Below are the code and all the weights of a small trained network. Each question names an input and a class and asks about switching units off, where a switched-off unit gives its printed mean instead of its output.

import numpy as np


def w(rows, s, z=0):
    codes = np.array(rows[::2]) - 128.0
    scale = np.full(codes.shape[1], s)
    scale[-1] = z or s
    return codes * scale


def f(y):
    return np.maximum(y, 0)


def log_softmax(a):
    a = a - a.max(-1, keepdims=True)
    return a - np.log(np.exp(a).sum(-1, keepdims=True))


def net(x, mask):
    res = np.array(x, float).reshape(1, 8) / 4 @ E
    y = f(res @ A[0][:, :-1].T + A[0][:, -1])
    res = res + np.where(mask, y, B[0][:, -1]) @ B[0][:, :-1]
    return log_softmax(res[-1] @ U[:, :-1].T + U[:, -1])


A, B = {}, {}
E = w([
[112,115,137,133,137,116,131,128,137],'x0',
[162,228,189,86,188,39,134,147,150],'x1',
[125,129,145,143,147,156,149,157,124],'x2',
[177,63,161,40,220,140,111,136,42],'x3',
[123,141,144,125,105,139,137,110,72],'x4',
[127,129,150,126,120,148,147,148,112],'x5',
[136,110,149,131,119,120,127,148,152],'x6',
[60,155,176,105,116,228,11,77,179],'x7',
],0.011)
A[0] = w([
[190,125,118,56,171,60,144,194,87,157],'N0',
[124,196,133,145,135,98,99,118,115,171],'N1',
[117,165,96,184,43,63,229,141,140,253],'N2',
[57,98,60,154,23,213,96,113,148,241],'N3',
[130,58,39,129,133,129,93,179,76,217],'N4',
[95,219,165,126,129,115,92,135,186,153],'N5',
[146,91,197,46,170,177,62,82,116,94],'N6',
[83,244,164,152,76,160,118,135,186,169],'N7',
[147,52,85,154,140,155,118,123,127,232],'N8',
[153,162,164,136,180,55,147,105,84,220],'N9',
[144,12,79,99,121,149,205,139,71,248],'N10',
],0.011,0.0034)
B[0] = w([
[45,217,104,135,88,69,61,181,129,202],'N0',
[112,121,158,30,97,185,164,176,130,160],'N1',
[168,102,83,74,148,248,171,152,255,222],'N2',
[60,75,181,246,146,91,156,95,154,254],'N3',
[209,75,188,117,19,135,79,77,121,182],'N4',
[146,87,205,45,126,170,106,166,93,192],'N5',
[176,165,41,142,127,195,209,155,216,204],'N6',
[105,85,235,49,111,93,96,76,85,215],'N7',
[124,26,149,88,43,139,155,65,118,177],'N8',
[135,184,82,94,188,79,69,149,162,187],'N9',
[187,95,63,126,61,127,90,67,70,206],'N10',
],0.009,0.02)
U = w([
[226,91,53,223,101,227,225,78,238,243],'0',
[207,40,202,7,60,75,66,117,2,125],'1',
[194,197,120,36,198,173,220,234,225,192],'2',
[133,211,85,178,149,3,48,227,84,10],'3',
[90,78,217,232,129,77,131,111,126,3],'4',
],0.0071,0.0015)

Each question gives the input, the list of numbers given to net, and the class t.
The units are the neurons (one row each of A and B). Each row of codes is followed by its name. A weight is (code - 128) times the scale printed after its matrix; where a second scale follows, it is the last column's (A, B and U).
mask holds one flag per neuron, in row order. A switched-off neuron (its flag False) gives its mean, the last column of its row in B, instead of its output. The means were averaged over made-up inputs and are rounded, as every weight is.
A unit's drop is (log p(t) with every unit on - log p(t) with that unit switched off) / (log p(t) with every unit on - log p(t) with every unit switched off).
The circuit of an input: a set's keep is (log p(t) with only the set's units on - log p(t) with every unit switched off) / (log p(t) with every unit on - log p(t) with every unit switched off). Starting from all 11 units, units are removed one at a time, each time the one whose removal leaves the highest keep (on an exact tie, the one counted first), for as long as the keep stays at least 0.8.
units of the circuit, in order: the units of the circuit, biggest drop first
most important unit: the unit with the biggest drop
k most important neurons: the k neurons with the biggest drops, biggest first
drop of u: that unit's drop, to one decimal
input [1,-2,-3,8,4,-8,-8,1], class 0: 3 most important neurons : N6, N7, N5
input [-6,-2,-4,0,-2,5,5,5], class 4: units of the circuit, in order : N2, N3
input [-5,0,4,-8,1,-2,-1,6], class 4: 4 most important neurons : N3, N10, N4, N8
input [-8,-2,-3,-1,-3,-3,8,1], class 4: units of the circuit, in order : N2, N10
input [7,2,7,4,-8,3,-2,-6], class 3: units of the circuit, in order : N0
input [-4,6,-2,3,-2,2,-1,-2], class 3: 2 most important neurons : N0, N2
input [7,-6,3,0,0,7,5,4], class 4: 2 most important neurons : N2, N3
input [8,6,8,-2,0,-5,-5,1], class 1: 4 most important neurons : N6, N7, N2, N5
input [6,-2,3,7,-5,-6,-7,1], class 0: 2 most important neurons : N6, N7
input [0,1,-8,-6,7,7,-2,-2], class 2: 2 most important neurons : N2, N10
input [0,-8,-2,7,0,7,5,2], class 0: 2 most important neurons : N6, N7
input [-8,1,4,-6,7,-6,5,2], class 1: 2 most important neurons : N7, N5
input [-8,1,4,8,1,-5,3,3], class 2: 2 most important neurons : N6, N3
input [7,5,0,3,3,-6,3,1], class 2: most important unit : N3
input [7,0,4,-5,-2,0,-8,1], class 4: 2 most important neurons : N6, N7
input [-2,4,-8,8,2,3,5,-4], class 3: drop of N7 : 0.0
input [5,6,6,2,6,7,-4,-3], class 3: drop of N0 : 0.2
input [-8,-6,-7,3,6,-6,-8,3], class 0: drop of N6 : 0.1
